What each symbol does to the units:
fet lu kuz
fet ga zod
fet bu fol
fet na dif
mam lu rok
mam ga pip
mam bu lav
mam na dis
ped lu kov
ped ga vek
ped bu ton
ped na mis
bef lu mil
bef ga beg
bef bu giz
bef na gat
rok lu sis
rok ga mam
rok bu mis
rok na dos
sug lu piv
sug ga pom
sug bu fom
sug na bef
gat lu tek
gat ga vis
gat bu far
gat na bik
nof lu zov
nof ga far
nof bu beg
nof na dop
dos lu pom
dos ga dis
dos bu gom
dos na dud
kov lu fil
kov ga ped
kov bu paz
kov na pem
bor lu dab
bor ga dop
bor bu gat
bor na lon
piv lu giz
piv ga sug
piv bu dis
piv na mil
pul lu vul
pul ga dif
pul bu pok
pul na pum
lav lu mis
lav ga fud
lav bu kov
lav na sis
mis lu pem
mis ga lav
mis bu fil
mis na gom
mef lu fom
mef ga gom
mef bu mam
mef na piv
tek lu non
tek ga gat
tek bu nof
tek na sil
fol lu gov
fol ga vuk
fol bu fes
fol na bap
sis lu gom
sis ga rok
sis bu pem
sis na pom
sil lu fes
sil ga bik
sil bu dop
sil na gov
lib lu lon
lib ga fes
lib bu dab
lib na zod
fes lu lib
fes ga sil
fes bu bor
fes na pib
dis lu dos
dis ga fom
dis bu sis
dis na zes
tib lu vek
tib ga paz
tib bu det
tib na fud
dif lu pul
dif ga das
dif bu bap
dif na det
det lu pum
det ga gul
det bu vul
det na ped
lon lu vuk
lon ga lib
lon bu bik
lon na fet
zov lu vis
zov ga nof
zov bu bef
zov na bor
non lu dop
non ga tek
non bu zov
non na fes
kuz lu bap
kuz ga fet
kuz bu gov
kuz na pul
gov lu pib
gov ga fol
gov bu lib
gov na pok
giz lu zes
giz ga piv
giz bu dos
giz na far
paz lu tib
paz ga ton
paz bu gul
paz na muz
ton lu paz
ton ga pum
ton bu guk
ton na fil
pib lu zod
pib ga gov
pib bu lon
pib na lam
pip lu mam
pip ga pem
pip bu fud
pip na fom
dop lu bor
dop ga non
dop bu vis
dop na lib
bap lu pok
bap ga kuz
bap bu pib
bap na vul
das lu dif
das ga lam
das bu kuz
das na gul
mil lu far
mil ga bef
mil bu zes
mil na tek
zod lu fet
zod ga pib
zod bu vuk
zod na das
zes lu dud
zes ga giz
zes bu pom
zes na nof
vis lu gat
vis ga zov
vis bu mil
vis na dab
guk lu gul
guk ga nis
guk bu dif
guk na tib
gul lu det
gul ga guk
gul bu pul
gul na vek
dud lu beg
dud ga zes
dud bu sug
dud na zov
pok lu lam
pok ga bap
pok bu zod
pok na nis
nis lu guk
nis ga vul
nis bu das
nis na paz
fil lu muz
fil ga kov
fil bu tib
fil na pip
lam lu das
lam ga pok
lam bu fet
lam na guk
bik lu sil
bik ga dab
bik bu non
bik na fol
fud lu lav
fud ga muz
fud bu ped
fud na rok
far lu nof
far ga mil
far bu dud
far na non
vuk lu fol
vuk ga lon
vuk bu sil
vuk na kuz
pom lu sug
pom ga dos
pom bu mef
pom na beg
fom lu dis
fom ga mef
fom bu rok
fom na giz
pum lu ton
pum ga det
pum bu nis
pum na kov
pem lu pip
pem ga mis
pem bu muz
pem na mef
beg lu bef
beg ga dud
beg bu piv
beg na vis
muz lu fud
muz ga fil
muz bu vek
muz na mam
dab lu bik
dab ga bor
dab bu tek
dab na vuk
gom lu mef
gom ga sis
gom bu pip
gom na sug
vul lu nis
vul ga pul
vul bu lam
vul na ton
vek lu ped
vek ga tib
vek bu pum
vek na lav

The rows follow the links: the fewer symbols apart two units are, the more alike their rows tend to be.

Each row is also shifted at random along 6 hidden directions that mean nothing.

Some units, each with a row of numbers:
dab	[ -51  144  299  -24  -48  264   72  350   16  -81 -125 -187  491  503 -278 -215 -316  526 -181  313 -526 -195  106 -185 -239 -348   32  -79 -276   91   -2   79 -132 -166   94  221  387  -63  219 -124  253  496]
pom	[ 416 -157   30 -169   10  -16 -124  206 -235  204  226  -16   52 -190 -107  183  341   91 -124   82  111   26  -99  107  -91  292  239  173    3  -19   -7  165  561 -234   58   98 -127  172  238 -232 -296   25]
pib	[ 222  206   36  -34  -90  247   92 -197  342 -157  -46 -201  273  359  147 -328 -112  193   15  189 -172    4   56   25 -423 -328 -161 -274 -183 -289   82  -14 -588   93 -243  295  330 -263 -230  -46  352  147]
bik	[-814  207   97  239 -109  215   63  -21  -63  -84 -204  -74  417   94  105 -114 -268  275 -106  339  -58  -47  347  234 -435 -156  127   15   50 -356  140   25 -157 -236  173 -471  382   26  108   -5  245 -370]
far	[-781   65  349  365   85 -244 -141  -23 -501   56 -168   43  229 -212 -121  439 -287  -10  -54  103  -88 -100  173   88  385  -24  253  291  277  338  214   45  551 -380  682 -572   92  459  390   36  -32 -405]
ton	[ 689  -97 -111  -81 -121  348  309  475  299 -136  -89  165 -466   49   34 -435 -227  205  111 -236    9  -95    9 -142 -398   28  -39   32 -186 -197 -340 -111 -345  432 -446 -222 -130 -433 -178  273  -69  354]
rok	[  55 -253 -116 -266  160 -290 -139  290 -177  161  227  122 -248 -101 -305  215  382 -198  -65 -235   32   55 -369 -230  525  329  -11   -3 -139  417 -140   41  457   45  -16  594 -373  132  114 -122 -330  399]
gom	[ 835 -268  -57 -278   18  -44 -128  -49  -85  217  237  -90 -121 -177  -58  219  352  -27  -41  -67  -15  -11  -40  -20  128  151  -11  182  166  172  -96  132  533  -59  -60   38 -245  103  119 -203 -328  113]
sis	[ 120 -365 -598 -491  -55  216   -7  369  100  207  184  -10 -131  -31 -270 -150  522  202 -256   18  -81  -79  213  -72 -232  324  -98   35  -55 -180 -351  140  401   67 -473  -39 -313 -143  151 -287 -400  286]
lon	[-103  219  403   32  -50   90  -45 -548  214  -94   -4 -364  375  315  200    8 -204  115   79  196 -311  -51    7  -11  -80 -554 -204  -91   76  106  251   38 -374  -65   85  207  383  -48 -136  -77  371   89]
fes	[ -51  328  357  481  -17  -28    5 -281 -138 -124 -221  -33  352  -35  245   76 -381   23   71  225   99   19  151  287 -169 -180  201   -5  122 -193  326  -60 -225 -251  406 -380  381  158   14  145  323 -573]
fud	[-1189  -336  -614  -225    62   -82    79   242    79    50   -70   216  -525  -106  -294   -38    79  -166   -61  -344  -134  -138   252  -350   461   165  -309    51   146   303  -399  -111   195   309  -264  -397  -462  -104    19    99  -306   200]
mam	[ 570 -226  123 -260   83 -202 -117  146 -117  178  356   65 -278 -172  -54  193  416 -202   66 -238  231  133 -518  -42  221  313  133   95 -121  229  -47   73  426   51  -67  662 -352   77   28 -110 -329  320]
sil	[-532  295  138   80   50 -186 -166 -328  -10  -52  103 -123  523  219   74   40  165  -98  -69  275   68  197 -261  136    8  -79   42 -307 -214 -134  323   50 -288 -203  167  786  301  119  -80 -191  315 -116]
gul	[-298   -3  155  197  -80  125  252 -132  218 -185 -236   82 -498 -107  222 -100 -541  -78  326 -328  -46 -141  165 -114   40 -278 -169  181  255  182 -115 -188 -348  353  -70 -721  -54 -244 -230  440   66  -39]
bor	[ 250  180  223   98   24  -57 -147 -373  -61   -7  -66 -302  565  263  -49  162 -123  107 -114  324 -367  -88  186  -23  143 -386 -114  -96  116  190  251   73  -27 -295  312   40  340  187  131 -192  270  -72]
gat	[-270   60  373  -44  -90  186 -149 -515  -15  130  124 -439  457   16  244  202   81  233  -36  362 -167  -52  217  268 -380 -298   26  164  304 -153  230  199  226 -337  156 -249  302  123  110 -305   82 -258]
zod	[ 459  258  496  179  -20  -20   25 -639  213 -174  -73 -253  150  228  282   43 -410  -73  247    7 -239  -32  -40  -67  127 -586 -231  -55  175  261  237  -73 -492   67  168   46  314  -44 -243  120  384  -13]
det	[-170   38 -201   13   18 -106   80 -190  233  -93   53  166 -356  -95  202 -140  111 -339  205 -266  338  187 -259   20   63  122 -125 -196  -92 -153  -44 -157 -428  307 -275  284 -174 -198 -384  205   33  -74]
mil	[ 270  -40  139 -203  -11    4 -245 -381 -100  211  235 -347  428  -17   76  272  370  104 -133  312  -95   26   69  200 -160  -54   35   72  182  -46  187  238  409 -358  103  133  118  202  173 -420  -73 -121]
giz	[-413 -230 -616 -369   37   56  -89  754 -180  179   41  113  269  218 -656 -138  435  277 -512  232 -262  -97  201 -225   36  377   24 -153 -338  -48 -286  150  450 -178 -158  289 -153   89  405 -362 -245  407]

From each start, follow one symbol. Which unit do you reach?
Answer with the unit's name.
start [-364  116  264  193  -12   12 -123 -189 -248   63  -29 -147  402 -102   89  244  -73  139  -79  305  -14  -20  196  271 -149  -55  234  184  203  -95  248  111  330 -406  381 -367  224  273  250 -122   66 -423]
bu
mil
start [-567 -158  -13 -331   40 -198 -366 -725  -64  323  372 -378  274 -133  103  455  637 -188  -91  173  -36  109  -26  133  223   -9 -165   69  381  128  212  232  558 -289   60  287  -86  295   74 -484 -165 -198]
bu
pom
start [  27  181 -109  313   47 -196  108 -221   66 -173 -110  289 -300 -233  308  -72  -99 -438  256 -216  542  233 -204  176   65  171   67 -165  -48 -272   99 -202 -481  204   -4   28  -48  -92 -355  343  135 -477]
bu
das
start [-339  128  654  118  -26  -30  110 -481  258 -155  114 -122 -378  -41  477   37 -302 -225  504 -324  144   86 -488    1   24 -328  -75   76   61  219  160 -119 -432  331   -8  285   57 -177 -419  302  168  143]
ga
pul
start [ -296   314   434   274    45  -281  -177 -1045    60  -102    -6  -302   311    40   416   302  -184  -334   238   113   -18   121   -68   145   298  -468  -205   -90   340   172   450   -59  -347  -129   363   114   321   186  -228    20   400  -459]
lu
fol
start [-703 -212  -88 -258   21  -52 -184 -109 -159  265  228 -144   65 -173  -61  261  453   -9 -117   88   25   40   43   94   27  174   43  136  175   23   11  173  576 -198    7    6 -154  199  185 -304 -289  -57]
lu
piv
start [ 567   76 -419 -106  157 -434 -418 -460 -235  163  135 -123  651   78 -243  344  605 -266 -343  383  -22  190   42  100  464  133 -123 -330   28   24  279  143  285 -458  250  582   61  429  185 -481   81 -364]
ga
far
start [ 151  189  116   90 -117  248  134 -393  339 -173 -164 -224  115  244  232 -221 -353  133  125   92 -219  -91  248   -7 -274 -485 -264  -81  129 -115   44  -83 -573  154 -110 -290  290 -233 -231  110  338  -41]
bu
fol
start [-605 -133 -411  -92    0 -104   42 -351  240  -17   35  109 -484 -224  191  -22  191 -408  180 -332  259  103    1  -22  190  106 -261  -57  192  -52 -137 -110 -207  336 -320 -143 -319 -172 -321  146 -100 -194]
na
fud
start [-607   80 -487    9  -53  184  -23  378 -132   14 -192   24  562  185 -283 -214  104  352 -438  473 -129  -79  512  117 -397  129  112 -163 -163 -481  -47   98   39 -323    6 -276  231   78  298 -235  103 -211]
ga
gat
start [-401 -149 -314 -183  143 -296 -274   22 -271  208  165   12  201  -88 -304  298  493 -152 -267  106   -4   81  -33  -53  427  300    7  -59    0  167   36  130  554 -273  138  340 -195  322  252 -314 -216  -35]
na
mil
start [ 264 -311   48 -234   42  -15  -62  246 -137  164   53  -49 -173  -39 -312  222   -7  109  -95 -138 -379 -219  118 -310  381  -33  -67  302  185  572 -197   81  610   -5   80 -257 -250  115  308  -87 -314  404]
lu
fom
start [-585 -257   56 -373   43 -121 -237 -193  -85  287  389 -177  -39 -170    5  321  556 -125  -23  -25   62   86 -215   33  139  189  -17  123  109  175    3  202  563 -105  -59  408 -251  165   88 -317 -327  145]
bu
sis
start [-110 -311 -251 -423  -37  -32 -139 -684  246  245  376 -232 -372 -319  308  207  604 -315  144 -195  200  128    2  107   40   82 -309  110  430  -27  -81   90  260  171 -397  -29 -364  -55 -245 -216 -312 -129]
lu
pem
start [  89  203  -62   44 -139  320  113 -163  275 -144 -157 -182  323  303  139 -333 -174  267  -59  283 -168  -75  311   91 -509 -307 -130 -202  -49 -393   33   13 -537   20 -165 -155  360 -219 -134  -27  336  -97]
na
bap
start [-646  -87 -645 -234   13 -115   11 -429  393  -33   74   47 -316    6   93 -149  352 -396   82 -211  175  156    2 -114  186   51 -443 -321   33 -116 -154 -104 -427  362 -492  256 -228 -238 -405   12   22  -44]
ga
det
start [-880 -165 -320 -164   93  -75  147  445  188 -129 -103  246 -496  206 -383 -251 -149 -112   41 -412 -241 -132 -147 -573  516    2 -317 -159 -252  482 -343 -180 -248  469 -296  321 -310 -240 -128  244  -69  699]
na
muz
start [-917  233  405   17 -102  262   75   86  139 -108   70 -176  342  329  116 -248 -112  315   13  246  -62   30 -216   96 -551 -215  143 -163 -347 -272  135   55 -387  -51  -58  554  373 -160  -85  -68  279  267]
lu
lon
